Below is a small trained network, with its code and all its weights. Each question gives an input and a class and asks what happens when units are switched off, that is, made to give their printed mean instead of their output.

import numpy as np


def w(rows, s, z=0):
    codes = np.array(rows[::2]) - 128.0
    scale = np.full(codes.shape[1], s)
    scale[-1] = z or s
    return codes * scale


def f(y):
    return np.maximum(y, 0)


def log_softmax(a):
    a = a - a.max(-1, keepdims=True)
    return a - np.log(np.exp(a).sum(-1, keepdims=True))


def net(x, mask):
    res = np.array(x, float).reshape(1, 7) / 4 @ E
    y = f(res @ A[0][:, :-1].T + A[0][:, -1])
    res = res + np.where(mask, y, B[0][:, -1]) @ B[0][:, :-1]
    return log_softmax(res[-1] @ U[:, :-1].T + U[:, -1])


A, B = {}, {}
E = w([
[73,221,78,113,203,236],'x0',
[56,78,38,91,202,61],'x1',
[69,203,249,131,162,52],'x2',
[126,97,147,116,146,146],'x3',
[134,134,122,141,135,120],'x4',
[129,108,138,121,141,140],'x5',
[132,140,121,136,128,120],'x6',
],0.012)
A[0] = w([
[124,103,148,149,90,77,156],'neuron 0',
[128,154,49,75,122,147,122],'neuron 1',
[109,180,153,109,175,133,92],'neuron 2',
[20,167,156,141,165,96,254],'neuron 3',
[47,137,4,85,188,179,111],'neuron 4',
[141,72,76,177,74,173,154],'neuron 5',
[121,173,247,117,118,90,168],'neuron 6',
[186,160,135,104,116,167,37],'neuron 7',
[83,163,146,117,132,208,118],'neuron 8',
[134,123,153,173,125,58,106],'neuron 9',
[159,143,161,211,94,214,193],'neuron 10',
[117,130,67,92,206,183,152],'neuron 11',
[61,86,90,79,171,27,175],'neuron 12',
[68,150,172,138,159,101,31],'neuron 13',
[90,218,123,99,167,214,138],'neuron 14',
[63,173,174,81,148,82,45],'neuron 15',
],0.011,0.009)
B[0] = w([
[145,172,148,73,145,153,192],'neuron 0',
[117,155,179,151,142,162,178],'neuron 1',
[165,73,89,127,100,136,170],'neuron 2',
[215,142,202,84,131,149,249],'neuron 3',
[56,179,215,190,118,144,237],'neuron 4',
[171,62,71,101,124,82,213],'neuron 5',
[72,190,179,103,141,149,240],'neuron 6',
[65,121,89,207,138,136,150],'neuron 7',
[156,119,100,144,127,118,181],'neuron 8',
[142,163,135,92,181,126,177],'neuron 9',
[175,97,105,61,170,92,223],'neuron 10',
[75,129,164,131,133,159,209],'neuron 11',
[173,72,24,144,105,91,243],'neuron 12',
[108,108,42,122,106,138,168],'neuron 13',
[165,1,31,135,102,34,221],'neuron 14',
[114,40,57,129,111,108,186],'neuron 15',
],0.0097,0.016)
U = w([
[246,75,88,73,120,102,5],'0',
[167,54,18,128,112,101,254],'1',
[77,194,226,134,123,161,171],'2',
],0.011,0.00099)

Each question gives the input, the list of numbers given to net, and the class t.
The units are the neurons (one row each of A and B). Each row of codes is followed by its name. A weight is (code - 128) times the scale printed after its matrix; where a second scale follows, it is the last column's (A, B and U).
mask holds one flag per neuron, in row order. A switched-off neuron (its flag False) gives its mean, the last column of its row in B, instead of its output. The means were averaged over made-up inputs and are rounded, as every weight is.
A unit's drop is (log p(t) with every unit on - log p(t) with that unit switched off) / (log p(t) with every unit on - log p(t) with every unit switched off).
The circuit of an input: a set's keep is (log p(t) with only the set's units on - log p(t) with every unit switched off) / (log p(t) with every unit on - log p(t) with every unit switched off). Starting from the 12 units with the biggest drops (on a tie, the unit counted first), units are removed one at a time, each time the one whose removal leaves the highest keep (on an exact tie, the one counted first), for as long as the keep stays at least 0.8.
units of the circuit, in order: the units of the circuit, biggest drop first
k most important neurons: the k neurons with the biggest drops, biggest first
drop of u: that unit's drop, to one decimal
input [-4,-2,1,-2,-3,2,-4], class 2: units of the circuit, in order => [neuron 14; neuron 12]
input [4,-5,0,1,-6,8,-2], class 1: units of the circuit, in order => [neuron 3]
input [-6,-3,1,-8,1,5,6], class 2: units of the circuit, in order => [neuron 14; neuron 12]
input [8,-3,5,5,-6,-4,1], class 0: 4 most important neurons => [neuron 3; neuron 12; neuron 10; neuron 6]
input [4,-8,-8,1,-8,2,-7], class 1: 3 most important neurons => [neuron 7; neuron 3; neuron 14]
input [0,-5,6,-5,7,3,-3], class 2: 4 most important neurons => [neuron 6; neuron 12; neuron 5; neuron 14]
input [-5,-3,1,-7,5,-2,-4], class 2: 2 most important neurons => [neuron 14; neuron 12]
input [2,-5,7,6,7,-6,4], class 0: 2 most important neurons => [neuron 4; neuron 14]
input [-1,-5,4,3,-6,3,3], class 2: drop of neuron 8 => 0.0
input [7,-8,-4,5,-7,4,8], class 1: drop of neuron 3 => 0.1
input [4,-4,8,7,-1,7,4], class 0: drop of neuron 3 => 0.5
